Here is a tiny trained network, its code and every weight. The questions are about switching its units off for an input and a target symbol, where a switched-off unit gives its printed mean instead of its output.

import numpy as np


def w(rows, s, z=0):
    codes = np.array(rows[::2]) - 128.0
    scale = np.full(codes.shape[1], s)
    scale[-1] = z or s
    return codes * scale


def f(y):
    return y / 2 * (1 + np.tanh(0.7978845608 * (y + 0.044715 * y**3)))


def softmax(a):
    e = np.exp(a - a.max(-1, keepdims=True))
    return e / e.sum(-1, keepdims=True)


def log_softmax(a):
    a = a - a.max(-1, keepdims=True)
    return a - np.log(np.exp(a).sum(-1, keepdims=True))


def net(x, mask):
    ids = ['ΓΘΠαβεηλμ'.index(c) for c in x.split()]
    T = len(ids)
    res = E[ids] + P[:T]
    u = 0
    for l in range(2):
        q, k, v = (res @ M[l].T for M in (Q, K, V))
        z = softmax(np.where(np.tri(T) > 0, q @ k.T / 4**0.5, -1e9)) @ v
        res = res + np.where(mask[u], z, O[l][:, -1]) @ O[l][:, :-1]
        u += 1
        y = f(res @ A[l][:, :-1].T + A[l][:, -1])
        res = res + np.where(mask[u : u + 16], y, B[l][:, -1]) @ B[l][:, :-1]
        u += 16
    return log_softmax(res[-1] @ U[:, :-1].T + U[:, -1])


Q, K, V, O, A, B = {}, {}, {}, {}, {}, {}
E = w([
[135,214,109,144,108,94,148],'Γ',
[213,110,117,136,109,64,186],'Θ',
[82,194,83,109,94,45,137],'Π',
[126,123,96,99,80,12,163],'α',
[168,117,101,145,102,178,124],'β',
[118,23,58,68,89,99,134],'ε',
[124,98,27,109,94,138,43],'η',
[130,126,252,98,36,81,168],'λ',
[199,240,140,103,20,56,219],'μ',
],0.014)
P = w([
[117,133,147,236,242,42,159],'0',
[85,98,93,254,123,69,188],'1',
[131,134,142,195,230,60,148],'2',
[96,98,99,216,102,85,173],'3',
[142,137,145,160,216,82,141],'4',
[101,104,103,182,86,105,162],'5',
[152,137,154,124,198,100,129],'6',
[115,102,107,148,70,128,148],'7',
[166,141,156,91,180,122,116],'8',
[129,107,117,112,56,151,132],'9',
[176,139,164,54,165,144,109],'10',
[139,101,118,77,37,173,122],'11',
[190,138,178,17,150,163,91],'12',
[148,106,126,47,16,188,109],'13',
],0.011)
Q[0] = w([
[131,145,69,99,145,137,163],'0.h0',
[78,85,164,161,115,178,112],'0.h0',
[149,118,27,165,3,133,168],'0.h0',
[169,149,64,140,25,76,135],'0.h0',
],0.037)
K[0] = w([
[119,71,144,102,120,129,64],'0.h0',
[141,173,194,176,105,114,175],'0.h0',
[181,171,192,5,4,212,120],'0.h0',
[158,129,89,9,64,203,131],'0.h0',
],0.022)
V[0] = w([
[159,149,34,60,145,132,155],'0.h0',
[189,254,4,23,72,102,188],'0.h0',
[147,138,40,61,135,138,155],'0.h0',
[172,185,220,144,49,38,82],'0.h0',
],0.0051)
O[0] = w([
[75,88,136,189,145,175,120,192],'0.h0',
[2,103,77,192,209,210,203,252],'0.h0',
[87,94,150,172,120,158,99,193],'0.h0',
[134,169,19,96,185,149,223,150],'0.h0',
],0.0059,0.0036)
A[0] = w([
[111,132,170,147,125,121,94,83],'0.n0',
[138,130,154,172,147,151,113,143],'0.n1',
[120,115,166,162,183,153,140,101],'0.n2',
[126,135,124,107,119,148,119,148],'0.n3',
[161,193,186,153,231,181,109,146],'0.n4',
[117,141,132,93,137,145,103,98],'0.n5',
[174,112,145,159,143,164,137,121],'0.n6',
[132,136,182,125,114,133,180,61],'0.n7',
[151,126,90,100,108,122,109,96],'0.n8',
[177,117,174,124,207,142,135,82],'0.n9',
[101,187,126,169,110,136,98,30],'0.n10',
[138,135,139,109,107,114,165,67],'0.n11',
[104,246,160,112,193,129,48,120],'0.n12',
[125,135,80,91,107,103,107,75],'0.n13',
[118,109,205,98,175,115,144,161],'0.n14',
[121,80,145,136,145,122,112,3],'0.n15',
],0.013,0.0054)
B[0] = w([
[143,125,90,127,142,148,158,78],'0.n0',
[139,114,110,112,96,107,122,130],'0.n1',
[143,153,99,110,128,120,130,83],'0.n2',
[126,133,142,129,138,133,112,192],'0.n3',
[251,116,122,108,100,141,101,174],'0.n4',
[114,116,109,123,125,133,117,100],'0.n5',
[91,163,118,115,103,96,112,130],'0.n6',
[150,120,101,156,152,138,126,194],'0.n7',
[132,140,155,137,158,159,124,221],'0.n8',
[149,144,54,102,139,138,135,129],'0.n9',
[147,66,143,123,144,117,142,79],'0.n10',
[131,141,129,148,135,153,125,189],'0.n11',
[113,95,42,164,103,167,185,188],'0.n12',
[154,124,162,164,146,174,150,247],'0.n13',
[156,147,58,100,207,152,172,199],'0.n14',
[168,56,89,118,128,122,145,70],'0.n15',
],0.023,0.0015)
Q[1] = w([
[163,159,165,118,136,151,217],'1.h0',
[95,153,219,182,1,159,121],'1.h0',
[97,42,196,146,81,97,10],'1.h0',
[160,202,85,58,157,131,157],'1.h0',
],0.023)
K[1] = w([
[125,189,140,130,82,75,167],'1.h0',
[96,113,158,23,56,203,155],'1.h0',
[126,76,76,100,147,251,48],'1.h0',
[166,129,97,164,116,46,177],'1.h0',
],0.023)
V[1] = w([
[115,175,97,125,112,163,99],'1.h0',
[156,60,164,53,100,80,254],'1.h0',
[147,44,84,217,201,132,91],'1.h0',
[96,203,113,70,66,148,140],'1.h0',
],0.0081)
O[1] = w([
[131,142,107,182,148,44,137,120],'1.h0',
[75,132,178,11,51,255,143,79],'1.h0',
[108,103,124,118,193,223,38,254],'1.h0',
[133,146,122,162,109,34,170,60],'1.h0',
],0.0065,0.0064)
A[1] = w([
[88,143,199,131,54,57,153,103],'1.n0',
[153,120,81,159,97,151,126,42],'1.n1',
[57,118,163,179,88,111,70,136],'1.n2',
[145,111,157,142,100,162,115,138],'1.n3',
[123,196,151,27,233,79,138,91],'1.n4',
[144,131,252,166,72,102,110,94],'1.n5',
[138,166,120,171,61,107,97,90],'1.n6',
[50,148,159,156,172,161,202,96],'1.n7',
[205,176,172,81,135,112,96,94],'1.n8',
[184,210,183,132,132,140,152,147],'1.n9',
[90,174,124,129,171,152,202,10],'1.n10',
[92,101,203,55,229,68,159,126],'1.n11',
[121,82,113,115,203,118,218,85],'1.n12',
[121,168,167,142,104,130,105,111],'1.n13',
[71,93,221,110,31,108,121,105],'1.n14',
[82,153,86,150,155,150,136,107],'1.n15',
],0.012,0.013)
B[1] = w([
[182,122,255,133,70,232,59,144],'1.n0',
[129,67,144,48,140,82,183,130],'1.n1',
[168,97,129,185,188,87,150,254],'1.n2',
[106,144,101,123,161,70,128,170],'1.n3',
[219,88,201,246,51,103,186,182],'1.n4',
[74,54,85,98,146,206,84,137],'1.n5',
[87,108,140,90,157,219,64,141],'1.n6',
[165,150,128,154,21,23,177,211],'1.n7',
[161,103,114,156,56,56,89,177],'1.n8',
[64,186,134,79,184,197,99,213],'1.n9',
[104,51,95,120,220,190,33,175],'1.n10',
[42,123,140,12,181,32,98,159],'1.n11',
[86,135,133,70,106,226,80,187],'1.n12',
[166,72,113,123,175,154,127,123],'1.n13',
[197,96,72,35,77,131,199,145],'1.n14',
[82,96,176,91,64,107,148,212],'1.n15',
],0.015,0.0082)
U = w([
[118,91,241,75,169,87,182,108],'Γ',
[68,26,94,228,200,144,136,233],'Θ',
[196,128,163,167,97,164,211,87],'Π',
[161,35,75,68,183,161,233,82],'α',
[41,20,122,51,193,148,112,3],'β',
[2,41,70,171,56,188,158,79],'ε',
[94,209,126,116,184,212,201,232],'η',
[147,98,82,93,110,118,48,70],'λ',
[116,42,190,122,136,221,131,36],'μ',
],0.0032,0.0044)

Each question gives the input, a string of symbols that net reads in full, and the target symbol t.
The units are the heads (4 rows each of Q, K, V and O) and the neurons (one row each of A and B). Each row of codes is followed by its name. A weight is (code - 128) times the scale printed after its matrix; where a second scale follows, it is the last column's (O, A, B and U).
mask holds one flag per unit, layer by layer, with each layer's heads first. A switched-off unit (its flag False) gives its mean, the last column of its rows in O or B, instead of its output. The means were averaged over made-up inputs and are rounded, as every weight is.
A unit's drop is (log p(t) with every unit on - log p(t) with that unit switched off) / (log p(t) with every unit on - log p(t) with every unit switched off).
The circuit of an input: a set's keep is (log p(t) with only the set's units on - log p(t) with every unit switched off) / (log p(t) with every unit on - log p(t) with every unit switched off). Starting from the 12 units with the biggest drops (on a tie, the unit counted first), units are removed one at a time, each time the one whose removal leaves the highest keep (on an exact tie, the one counted first), for as long as the keep stays at least 0.8.
circuit, biggest first: the units of the circuit, biggest drop first
unit that matters most: the unit with the biggest drop
top k neurons: the k neurons with the biggest drops, biggest first
top k neurons in layer l: the k neurons of layer l with the biggest drops, biggest first
input β β η Π μ η, target ε: circuit, biggest first : (0.h0 1.n15 1.n2)
input Θ β ε λ β η, target η: circuit, biggest first : (0.h0 1.n9 0.n13 0.n8)
input η η η η β β η η η α η λ, target η: top 2 neurons : (0.n7 1.n9)
input η β Π β, target μ: top 2 neurons in layer 1 : (1.n0 1.n6)
input η η η α η μ λ η α η Γ μ β η, target ε: circuit, biggest first : (0.h0 1.n7 1.n15)
input β η β λ α Γ μ α, target ε: top 2 neurons : (1.n7 0.n7)
input β λ η β η β η μ η η μ β β β, target μ: top 3 neurons in layer 0 : (0.n6 0.n14 0.n7)
input Π β μ β α β η α Π ε ε β, target α: top 2 neurons in layer 0 : (0.n6 0.n14)
input ε η ε η η α η ε η α η β η λ, target η: unit that matters most : 1.n9
input ε β α α, target μ: top 3 neurons : (1.n0 0.n14 1.n5)
input β η α Π η η η Θ η α Θ, target Π: top 2 neurons : (1.n4 0.n14)
input η Π α μ Π β ε λ β ε, target η: top 3 neurons : (0.n13 1.n9 0.n8)
input α η α α β η η λ β Π, target η: top 2 neurons : (1.n9 0.n13)
input β η μ β β Π, target μ: top 2 neurons : (1.n0 0.n14)
input Π λ λ α Γ η η Θ β β η λ Γ, target α: top 2 neurons : (0.n12 0.n4)
input β η η λ μ η η η β α μ, target η: top 2 neurons : (1.n9 0.n7)
input Θ η μ η λ α β λ η Θ, target η: top neuron : (1.n9)
input β Γ α β η ε μ ε β Π, target α: top 2 neurons : (1.n14 0.n14)
input η η η η α η η η η Θ, target Θ: top 2 neurons : (0.n14 1.n2)
input β β β α β α α ε η η η Π, target Θ: unit that matters most : 1.h0
input ε Π λ ε α, target Γ: top 2 neurons in layer 0 : (0.n14 0.n12)
input Π ε β η η α η λ μ η Π ε, target Θ: top 2 neurons in layer 0 : (0.n15 0.n14)
input Γ η η η ε β η α β ε η Θ, target Θ: top 2 neurons in layer 0 : (0.n14 0.n5)
input Θ β β η Π η ε η λ, target μ: top 3 neurons in layer 1 : (1.n4 1.n12 1.n10)
